In the rows, 128 means zero.
Facts:
(bafin, koplo, 547); (bagrus, koplo, 641); (banok, koplo, 95); (benitro, koplo, 359); (bidre, koplo, 392); (bogas, koplo, 547)
(brapli, koplo, 547); (brazon, koplo, 641); (brepon, koplo, 392); (brevul, koplo, 95); (briflak, koplo, 547); (britrar, koplo, 202)
(bukluvo, koplo, 95); (buplam, koplo, 641); (buso, koplo, 95); (busok, koplo, 641); (bustes, koplo, 202); (dedake, koplo, 202)
(derik, koplo, 202); (diflike, koplo, 95); (dobe, koplo, 166); (dokestol, koplo, 95); (drigumis, koplo, 392); (drilan, koplo, 202)
(drogrifek, koplo, 547); (droseko, koplo, 166); (duvel, koplo, 392); (fimu, koplo, 641); (fitrus, koplo, 202); (flapetem, koplo, 166)
(fliplo, koplo, 202); (flistis, koplo, 166); (flofel, koplo, 166); (flofor, koplo, 392); (flutum, koplo, 641); (fogro, koplo, 95)
(fostezu, koplo, 202); (gedos, koplo, 392); (gevan, koplo, 359); (gipo, koplo, 202); (gozel, koplo, 359); (grepe, koplo, 95)
(greti, koplo, 392); (grokas, koplo, 95); (gruvotos, koplo, 641); (gudra, koplo, 547); (gugre, koplo, 392); (guvam, koplo, 166)
(kasis, koplo, 392); (kedro, koplo, 392); (kelol, koplo, 202); (keros, koplo, 95); (klatrul, koplo, 547); (kliklikler, koplo, 392)
(klopur, koplo, 392); (klosegi, koplo, 202); (kluror, koplo, 166); (klutruskil, koplo, 359); (kole, koplo, 392); (koren, koplo, 202)
(lefe, koplo, 95); (libram, koplo, 95); (luras, koplo, 95); (maflobru, koplo, 95); (magudra, koplo, 547); (menufli, koplo, 359)
(mibrin, koplo, 166); (mokin, koplo, 166); (muflu, koplo, 547); (muko, koplo, 95); (mulu, koplo, 202); (nagim, koplo, 95)
(nakli, koplo, 547); (nekal, koplo, 392); (netam, koplo, 392); (nini, koplo, 641); (nisken, koplo, 95); (nivim, koplo, 547)
(nivus, koplo, 547); (nufa, koplo, 547); (nuskan, koplo, 202); (paze, koplo, 641); (pemam, koplo, 95); (perur, koplo, 202)
(pizim, koplo, 547); (plabro, koplo, 359); (plafun, koplo, 166); (plibu, koplo, 202); (plira, koplo, 359); (plovem, koplo, 202)
(ploza, koplo, 392); (plozok, koplo, 547); (plusker, koplo, 95); (rageflus, koplo, 392); (rido, koplo, 95); (rizin, koplo, 95)
(robreban, koplo, 392); (rogrok, koplo, 202); (rupliklek, koplo, 95); (rutal, koplo, 359); (sadu, koplo, 359); (sasek, koplo, 95)
(saza, koplo, 202); (sazal, koplo, 166); (seplize, koplo, 392); (seskavos, koplo, 641); (sifir, koplo, 202); (sizem, koplo, 95)
(skapluklan, koplo, 95); (skesala, koplo, 202); (skiplom, koplo, 95); (skitus, koplo, 547); (skome, koplo, 166); (stadravem, koplo, 95)
(stagrer, koplo, 392); (stiflo, koplo, 641); (stizimar, koplo, 95); (stodok, koplo, 392); (stoklin, koplo, 202); (stoplel, koplo, 547)
(stulum, koplo, 392); (sudrolu, koplo, 547); (tegik, koplo, 95); (tirus, koplo, 392); (totra, koplo, 95); (tratrum, koplo, 641)
(treflim, koplo, 641); (treni, koplo, 166); (treta, koplo, 392); (trimol, koplo, 202); (tripom, koplo, 166); (trobres, koplo, 95)
(troklus, koplo, 202); (troper, koplo, 95); (tropul, koplo, 359); (trovu, koplo, 95); (truge, koplo, 641); (vagrolis, koplo, 95)
(vanemas, koplo, 202); (virudruk, koplo, 166); (voflom, koplo, 202); (vogodran, koplo, 202); (voner, koplo, 95); (voskes, koplo, 202)
(vuvil, koplo, 392); (zafu, koplo, 641); (zagrur, koplo, 392); (zaletu, koplo, 359); (zele, koplo, 641); (zesek, koplo, 359)
(zeveko, koplo, 359); (zivi, koplo, 641); (zuple, koplo, 95); (zuzam, koplo, 641); (banok, bripel, vogodran); (bidre, bripel, saza)
(brepon, bripel, sipeto); (briflak, bripel, fimu); (britrar, bripel, pemam); (bukluvo, bripel, nekal); (buso, bripel, fogro); (diflike, bripel, duvel)
(fabral, bripel, klukam); (fimu, bripel, zaletu); (flapetem, bripel, gruvotos); (fliplo, bripel, benitro); (flistis, bripel, mibrin); (gipo, bripel, flutum)
(greti, bripel, fostezu); (grokas, bripel, voner); (gugre, bripel, nuskan); (kelol, bripel, nakli); (kliklikler, bripel, diflike); (klukam, bripel, nufa)
(kluror, bripel, brepon); (klutruskil, bripel, kasis); (koren, bripel, gipo); (maflobru, bripel, zuple); (mokin, bripel, gedos); (nagim, bripel, nini)
(nakli, bripel, nisken); (nekal, bripel, dobe); (nini, bripel, rosok); (nisken, bripel, reklor); (nuskan, bripel, stiflo); (plibu, bripel, bukluvo)
(plira, bripel, mokin); (plovem, bripel, nagim); (rizin, bripel, troklus); (robrifu, bripel, roplor); (roplor, bripel, plira); (rosok, bripel, kluror)
(rutal, bripel, grepe); (saza, bripel, flofor); (seskavos, bripel, gugre); (sifir, bripel, flistis); (sipeto, bripel, klosegi); (skaskin, bripel, busok)
(skitus, bripel, buso); (stagrer, bripel, sudrolu); (stari, bripel, trimol); (stiflo, bripel, skaskin); (stusun, bripel, britrar); (sudrolu, bripel, stodra)
(truge, bripel, stari); (vanemas, bripel, plovem); (voner, bripel, flapetem); (zaletu, bripel, muko); (zuzam, bripel, banok); (bagrus, stuli, skitus)
(banok, stuli, bustes); (benitro, stuli, fimu); (benitro, stuli, rutal); (benitro, stuli, nobren); (bidre, stuli, kelol); (bidre, stuli, zafu)
(bretrovem, stuli, paflam); (bretrovem, stuli, grepe); (buso, stuli, grokas); (buso, stuli, dedake); (buso, stuli, magudra); (buso, stuli, brazon)
(derik, stuli, libram); (derik, stuli, briflak); (derik, stuli, pemam); (diflike, stuli, rutal); (diflike, stuli, briflak); (fabral, stuli, droseko)
(fabral, stuli, busok); (fabral, stuli, rido); (flistis, stuli, grepe); (flistis, stuli, plira); (flofor, stuli, stizimar); (flofor, stuli, dokestol)
(flofor, stuli, bukluvo); (flutum, stuli, rogrok); (fostezu, stuli, drilan); (fusta, stuli, grokas); (fusta, stuli, reklor); (fusta, stuli, pemam)
(grupa, stuli, muko); (grupa, stuli, brazon); (gruvotos, stuli, tirus); (gruvotos, stuli, renin); (guvam, stuli, gedos); (kasis, stuli, gudra)
(kasis, stuli, stulum); (kasis, stuli, fliplo); (kasis, stuli, brazon); (kliklikler, stuli, rogrok); (kliklikler, stuli, brepon); (kliklikler, stuli, flofel)
(klopur, stuli, sadu); (klopur, stuli, bafin); (klopur, stuli, flezol); (klopur, stuli, mulu); (klopur, stuli, plovem); (klosegi, stuli, tirus)
(ludan, stuli, klatrul); (ludan, stuli, paflam); (luras, stuli, flezol); (maflobru, stuli, rogrok); (maflobru, stuli, nuskan); (maflobru, stuli, rido)
(mibrin, stuli, muko); (mibrin, stuli, skesala); (mokin, stuli, posteflek); (nagim, stuli, fluplu); (nagim, stuli, skesala); (nagim, stuli, zivi)
(paze, stuli, paflam); (paze, stuli, trobres); (paze, stuli, trovu); (plafun, stuli, plibu); (plafun, stuli, skabidos); (plafun, stuli, zivi)
(plusker, stuli, virudruk); (plusker, stuli, britrar); (rageflus, stuli, zuple); (rizin, stuli, kedro); (rizin, stuli, roplor); (rizin, stuli, nivim)
(robreban, stuli, gedos); (rosok, stuli, nini); (rosok, stuli, dokestol); (rosok, stuli, stodra); (rupliklek, stuli, fluplu); (rupliklek, stuli, buplam)
(rute, stuli, skapluklan); (rute, stuli, virudruk); (saza, stuli, stulum); (saza, stuli, nobren); (saza, stuli, stoplel); (sazal, stuli, klatrul)
(sazal, stuli, renin); (sazal, stuli, buplam); (sazal, stuli, bukluvo); (seplize, stuli, bogas); (seplize, stuli, posteflek); (seplize, stuli, stoplel)
(seplize, stuli, bukluvo); (sipeto, stuli, plabro); (sipeto, stuli, zaletu); (sipeto, stuli, stiflo); (skiplom, stuli, bustes); (skiplom, stuli, brazon)
(stadravem, stuli, setu); (stagrer, stuli, rido); (stoklin, stuli, renin); (stoklin, stuli, britrar); (stoklin, stuli, zuzam); (suskon, stuli, gevan)
(suskon, stuli, bustes); (suskon, stuli, skiskosis); (suskon, stuli, rutal); (suskon, stuli, vagrolis); (suskon, stuli, plira); (tegik, stuli, bogas)
(treflim, stuli, gudra); (treflim, stuli, dobe); (treflim, stuli, sifir); (treflim, stuli, brazon); (treflim, stuli, skitus); (treflim, stuli, stoplel)
(treni, stuli, nobren); (treta, stuli, drogrifek); (treta, stuli, stodok); (trimol, stuli, britrar); (trimol, stuli, trobres); (trimol, stuli, fogro)
(troklus, stuli, plibu); (troklus, stuli, stari); (troklus, stuli, duvel); (tropul, stuli, fitrus); (tropul, stuli, skaskin); (tropul, stuli, stodra)
(tropul, stuli, flofel); (tropul, stuli, skitus); (truge, stuli, sadu); (truge, stuli, briflak); (vogodran, stuli, rutal); (voner, stuli, zagrur)
(voskes, stuli, plabro); (vuvil, stuli, plovem); (zele, stuli, bogas); (zele, stuli, stusun); (zele, stuli, skesala); (zele, stuli, dokestol)
(zele, stuli, perur)

Known rows:
droseko: [137 124 129 127 140 128 127 125 131 144 120 116 134 128 131 124 128 128
 148 129 142 117 114 144 126 131 121 128 139 119 133 128 133 124 124]
depe: [137 121 132 124 135 129 133 123 130 140 122 121 134 134 134 122 126 127
 150 128 135 129 121 139 130 126 128 128 132 114 127 128 135 125 134]
vuvil: [ 98 146 121 137 110 123 116 137 114 117 139 148 119 110 111 139 129 124
  75 128 115 130 136 118 119 136 130 126 119 140 127 134 127 128 111]
derik: [106 145 124 153  95 122 115 153 105 108 138 146 113 130  81 133 132  94
  56 116 125 135 137 114 133 155 144 124 123 104 128 141 134 120 135]
guvam: [ 28 116 122  97 125  88  88 122 144 134 132 194 146 107  81 155  65 173
  77  82 138 130 144  49 105  99 113  77 118 137  37 182 136 118  79]
kole: [137 122 132 123 135 128 133 122 129 137 122 122 134 136 133 124 127 131
 152 127 136 130 122 140 129 125 128 127 133 114 127 131 134 126 134]
zuzam: [138 129 145 118 131 119 139 132 139 149 125 147 118 140 129 131 122 147
 171 130 146 130 121 135 127 111 114 144 126 123 153 121 117 131 153]
briska: [138 122 133 123 135 125 133 123 131 138 123 121 133 135 134 123 127 129
 150 129 136 130 123 140 131 125 127 126 133 112 127 131 135 125 134]
gugre: [144 120 125 102 123 121 134 120 134 117 124 118 129 136 130 125 125 133
 147 133 138 125 120 152 136 123 123 125 130  94 125 123 131 125 121]
skitus: [170 131 133 121 144 110 115 136 125  98 131 133 138 124 151 117 115 147
 150 174 154 127 121 107 144 107 101 160 138 132  98 130 121 128 126]
greti: [169 161 128 110 121 165 142 161 111 146 121 149 119 111 146  82 105 116
 193 138 135  98  95 101 122 149 122  87 132 139 136 209 128 151 158]
gedos: [ 52  77 135  67 144 107 100 116 140 166 131 163 162 139 112 140  74 157
 120  65 134 119 113  81 114  96  95  71 136  88  37 180 155 119 100]
rutal: [194 133 116 209 138 130 104 128 122  45 105 131  96 182  74  99 118  68
 142 113 183 142 155  87 179 128 156 131 155  75 131 158 141 132 172]
zafu: [137 121 132 123 135 127 133 122 130 139 122 124 133 137 134 124 126 129
 149 129 135 130 120 139 131 125 128 125 132 115 127 131 135 127 132]
rido: [139 134 117 139 156 126 108 139 137 156 111  97 144 101 119 134 135 128
 127 141 163  69  95 154 118 160  99 132 155 139 159 115 127 117  76]
stagrer: [114 151 117 155 156 116  79 172 117 106 121 158 119  96 113 168 147 134
  72 142 166  57 116 123 114 143  67 158 157 167 186 119 106 120  58]
zele: [107 149 105 107 125 100 132 121  82  96 151 171 153 129 138 105 171 154
  58 162 101 132 166 143 122 136 171 124 103 177 135 155 135 113 114]

Rows:
No name comes twice in this set of rows, the named rows included.
[127 143 138 143 110 140 142 118 116 153 126 127  97 116 134 138 123 117
 142 129 116 159 102 172 116 116 116 139 128  89 144 114 144 149 145]  paflam
[134 127 135 128 125 123 132 130 118 141 122 128 134 141 118 123 126 114
 133 124 140 135 118 144 133 132 134 124 132  90 125 136 146 120 135]  sadu
[142 132 115 182 156 155 112  77 106  97 100 111 100 124 153 144 120  90
 134 128 129 166 126 161 131 117 126 120 148  86 108 141 168 147 115]  grepe
[111 138 120 129 123 132 116 141 132  98 137 136 128 108 133 144 132 135
  92 135 109 116 148  90 124 130 128 131 118 180 123 123 104 126 102]  bagrus
[138 140 141 132 113 145 105 164 117  62 139 122 132  97 171 170 115 103
  82 175 108 146 148  63 145 126 106 160 124 156  69 114 103 122  95]  buso
[140 123 116 102 144 106 142 108 106 121 135 143 158 153 147  91 157 156
 132 150 126 130 145 155 132 126 157 123 119 146 134 147 143 116 137]  bogas
[136 127 135 129 129 131 136 123 128 145 123 121 123 132 132 126 125 126
 151 128 131 136 115 146 126 121 124 129 131 105 131 123 138 132 139]  trovu
[110 140 102 111 130 103 128 120 100  93 151 164 145 130 135 105 163 155
  72 150 105 125 164 128 124 132 161 126 106 185 137 147 125 121 121]  tegik
[141 120 122 111 145 117 136 111 124 126 129 130 143 145 141 105 142 146
 146 138 130 127 136 141 130 122 140 125 123 140 132 136 134 124 138]  posteflek
[151 129 159 135 108 161 136 160 130 120 114 102 135 130 146 160 117  89
 150 136 126 144 129 108 145 131 133 135 129 100 111 114 126 116 118]  bustes

The same objects again, as new rows of numbers:
Known rows:
zagrur: [128 150 127 134 122 115 118 130 121 121 115 131 136 115 146]
flapetem: [127 155 123 137 119 114 114 128 129 127 116 133 134 112 148]
vuvil: [132 123 101 120 150 145 135 131 126 127 131 144 140  92 116]
seplize: [127  87 156 109 152 125 142 120 131 123 110 164 103  98 115]
droseko: [132 152 125 124 128 106 117 129 120 130 123 128 138 110 153]
sizem: [126 148 126 138 123 112 117 128 122 117 115 132 136 115 147]
nekal: [124 144 134 139 131 122 115 132 121 109 124 133 137 120 150]
ludan: [155 117  83 132 123 147 143 137 131  96 147 119 137 102 107]
skiskosis: [122 152 120 143 122 107 114 127 122 111 119 133 141 111 146]
tuge: [126 150 126 138 123 115 118 128 122 119 115 131 136 114 147]
rageflus: [129 122 107 124 151 143 139 128 126 132 137 139 133  94 120]
grepe: [148 131  79 155 146 104  90 140 130 104 108  85 143 132 132]
skaskin: [129 153 125 136 126 112 119 126 124 125 117 141 136 117 151]
duvel: [122 148 115 134 137 130  97 133 124 105 126 131 131 124 149]
stari: [119 141 133 134 108 117 103 131 121 149 121 123 136 111 140]
mokin: [119 115 131 108 145 149 147 130 128  99 132 156 118  95 123]
klosegi: [138 133  74 125 137 145 147 112 126 134 149 124 118 113 111]

Rows:
No name comes twice in this set of rows, the named rows included.
[143 133  81 130 129 158 147 113 136 137 159 108 112 118 111]  gruvotos
[137  91 142 103 151 131 128 135 129 114  98 176 115  90 114]  zele
[134 124 140 124 123 107 106 143 123 106  85 170 130 103 142]  skesala
[ 80 207 104 130 149 252 125 126 109 181  56 162 148 134 144]  gedos
[142 106 111 113 142 133 133 135 128 122 106 174 130  85 113]  nagim
[118 123 143 152 183 128 159  90 128 127 159 178 111 100 133]  saza
[157 119  76 134 124 145 139 140 129  93 149 120 143  98 104]  bretrovem
[147 151 126 149 100 128 138 116 126 113 135  93 120 138 138]  renin
[117 131  83 141 118 113 107 141 119 118 111 160 126 104 153]  muko
[102 124  85 150 155 119 132 125 130  90 160 137 150  79 112]  suskon
[ 95 102  54 187 123  96 138 144 117 159 136 163 131 101 177]  brazon
[151 109 116 125 129 145 152 123 131 112 138 124 116 110 107]  sazal
[102  90  81 149 153 126 156 128 125 165 148 158 119  92 141]  treflim

